Each row has a name. After each piece below comes the name of the row it's from, unless a question asks for something else. Each question is about the rows just above it. Places in a row count from 1.

Tuvi: [116 100 163 143 169 105 161  97 106  89  96]
Mab: [ 89 136 125 161 154 180 161  56 133 114 128]
gemi: [ 56 145 119 158 144 144 161  56 133 117 119]
lotu: [126 142 130 161 103 141  72 142 195 128 148]
pif: [181 130 112 181 184 119 130 158 106 181 130]
sezok: [112 119 147 125 181 158 153 184  94 106 130]
kalid: [195 126 103 161 143 130 128 142 141  72 148]
kiru: [ 97 160 102 144 108 161 164  66 133 114 119]
How many times does gemi hold [144]? -> 2
Put [148  72 141 142 128 130 143 161 103 126 195] back in order: which row is it? -> kalid
Put [103  72 195 142 141 148 126 128 130 161 142] back in order: which row is it? -> lotu
Which row holds these entries in another order? [106 112 119 130 130 130 158 181 181 181 184] -> pif
How many times does gemi hold [55]? -> 0
How many times does pif hold [130]? -> 3
How many times does pif hold [181]? -> 3

nop: [ 99 101 154  98 117 141 119 124 111 129]
Vum: [107 115 143 125 113 141 114 212 116 124]
Duzip: [210 131 139 121 136 103 147 103 141 142]
gazum: [107 115 143 125 113 141 114 128 105 118]
Pil: [128 128 128 128 128 141 128 128 128 128]
milif: [ 82  93 164 102 104 141 105 126  87 118]
Lus: [141 101 111  98 129 154 117  99 120 124]
Fav: [142 139 131 104 147 141 121 210 103 136]
Kuz: [ 97 118 109 138 190 141 116 133 109 143]
pesa: [108 125 112 129 188 141 115 162 103 144]
zug: [112 132 132 175 102 141  97 135  77  91]
gesu: [141 138 131 108 143 141 123 199 107 136]
Which row holds these entries in another order? [136 103 210 121 141 147 104 131 139 142] -> Fav
Which row holds these entries in another order? [129 111 124 119 141 117  98 154 101  99] -> nop

ruma: [ 79 113 152 164  79]
Vus: [116 172 181 125  80]
bamab: [110 188 198 124  89]
nutu: [108 185 188 135  99]
zis: [103 206 184 161  81]
bisi: [ 79 113 152 164  84]
rof: [103 206 184 161  93]
ven: [ 52 103 145 178  90]
Lek: [ 98 192 198 142  84]
kalod: [ 53  96 148 169  90]
besi: [ 60 112 144 179  87]
darif: [103 206 184 161 100]
How many times does kalod hold [52]? -> 0
One entry of nutu was changed: [108 185 188 136  99]. Where, and from what? -> 4, [135]
Where does [103 206 185 161  81] differ from zis, and what was there? -> 3, [184]

vobo: [212  79 180 148  97 113 164 137]
menuz: [113  79 164 137 212 149 180  97]
punir: [114 180 180 113 180 113 180 113]
Where does [114 180 179 113 180 113 180 113] differ from punir, and what was there? -> 3, [180]
Count of [113] in punir: -> 3
Count of [180] in punir: -> 4
[113 212  79  97 180 164 148 137] is which row reordered? -> vobo
Where does [113 180 180 113 180 113 180 113] differ from punir, and what was there? -> 1, [114]
Which row holds these entries in another order? [ 97 113  79 164 137 212 149 180] -> menuz
Times [114] occurs in punir: -> 1

tuki: [124 147 104 126  46  93 124 176 130  56  62 111 124 167  46 134  75 136
  73 108 111 124 117 124 111 147 117  71 108 107 111]
Fef: [167 110 128 142 202 155 129 100  92 134  92  69 167  68 142 135 117 147
 132 114 152 123 167 162 133  80  91 153 141 108 135]
rela: [158 150 122 127 183 123 125 114 169 115  93  95 193 146 159 120  88 124
 184 142 139 121 104 131 115 104 150 124 153 117 145]
How many times does Fef hold [167]? -> 3
How many times does tuki hold [111]? -> 4
Where does [158 150 122 128 183 123 125 114 169 115  93  95 193 146 159 120  88 124
 184 142 139 121 104 131 115 104 150 124 153 117 145] differ from rela, and what was there? -> 4, [127]

gal: [122 138 134 121 131 128 133 126 132 125 123 133 130 125 130 122 129 131
 134 126 126 122 125 119 128 129 131 133 130 128]
Zul: [ 97 144 133 141  50  86 172  94 186  84 171 120  94 109 110 161  84 142
 110  92 150 134 218 134 170  85 114  57 148  95]
dadin: [130 133 125 126 131 129 124 130 128 131 127 129 125 127 126 128 128 131
 132 127 123 128 126 128 124 131 128 132 129 127]
Bil: [129 130 127 128 130 128 129 128 126 128 130 126 128 124 128 128 132 133
 130 130 127 130 141 128 126 129 133 130 125 133]
mifep: [130 130 129 133 125 125 122 133 118 138 122 126 131 124 123 125 140 137
 127 135 116 121 119 128 132 122 122 127 130 123]
Gan: [124 122 125 132 132 130 130 121 113 131 130 130 154 134 122 115 135 137
 149 130 133 138 129 140 141 113 114 125 145 143]
rulu: [126 130 130 126 126 129 127 128 129 123 130 129 127 129 127 127 129 121
 126 124 130 124 125 127 128 126 127 122 129 131]
kag: [128 130 129 129 131 129 128 126 127 128 130 129 130 125 127 132 130 130
 130 128 131 130 131 130 129 126 128 127 126 127]
komuf: [122 131 132 122 128 126 126 129 131 129 130 125 124 128 132 129 122 127
 125 125 127 123 124 132 129 126 126 131 126 124]
fos: [129 125 127 128 130 128 129 129 126 128 130 126 128 124 128 128 132 133
 129 130 127 133 129 128 126 129 133 130 125 133]
tetik: [130 129 127 125 130 125 129 128 128 129 128 129 128 124 124 130 128 127
 127 133 126 129 129 131 126 125 131 128 128 127]
Times [128] occurs in Bil: -> 8
Changed Zul: [ 97 144 133 141  50  86 172  94 186  84 171 120  94 109 110 161  84 142
 110  92 150 134 218 134 170  85 113  57 148  95]. Place and old value: -> 27, [114]
Changed Gan: [124 122 125 132 132 130 130 121 113 131 130 130 154 134 122 115 135 137
 149 130 133 138 128 140 141 113 114 125 145 143]. Place and old value: -> 23, [129]
Put [128 124 131 128 132 129 127 130 133 125 126 131 129 124 130 128 131 127
 129 125 127 126 128 128 131 132 127 123 128 126] back in order: which row is it? -> dadin
Times [122] occurs in komuf: -> 3
Put [114 125 145 143 124 122 125 132 132 130 130 121 113 131 130 130 154 134
 122 115 135 137 149 130 133 138 129 140 141 113] back in order: which row is it? -> Gan
Where does [130 130 129 133 125 125 122 133 118 138 122 126 131 124 123 125 140 137
 127 136 116 121 119 128 132 122 122 127 130 123] differ from mifep, and what was there? -> 20, [135]

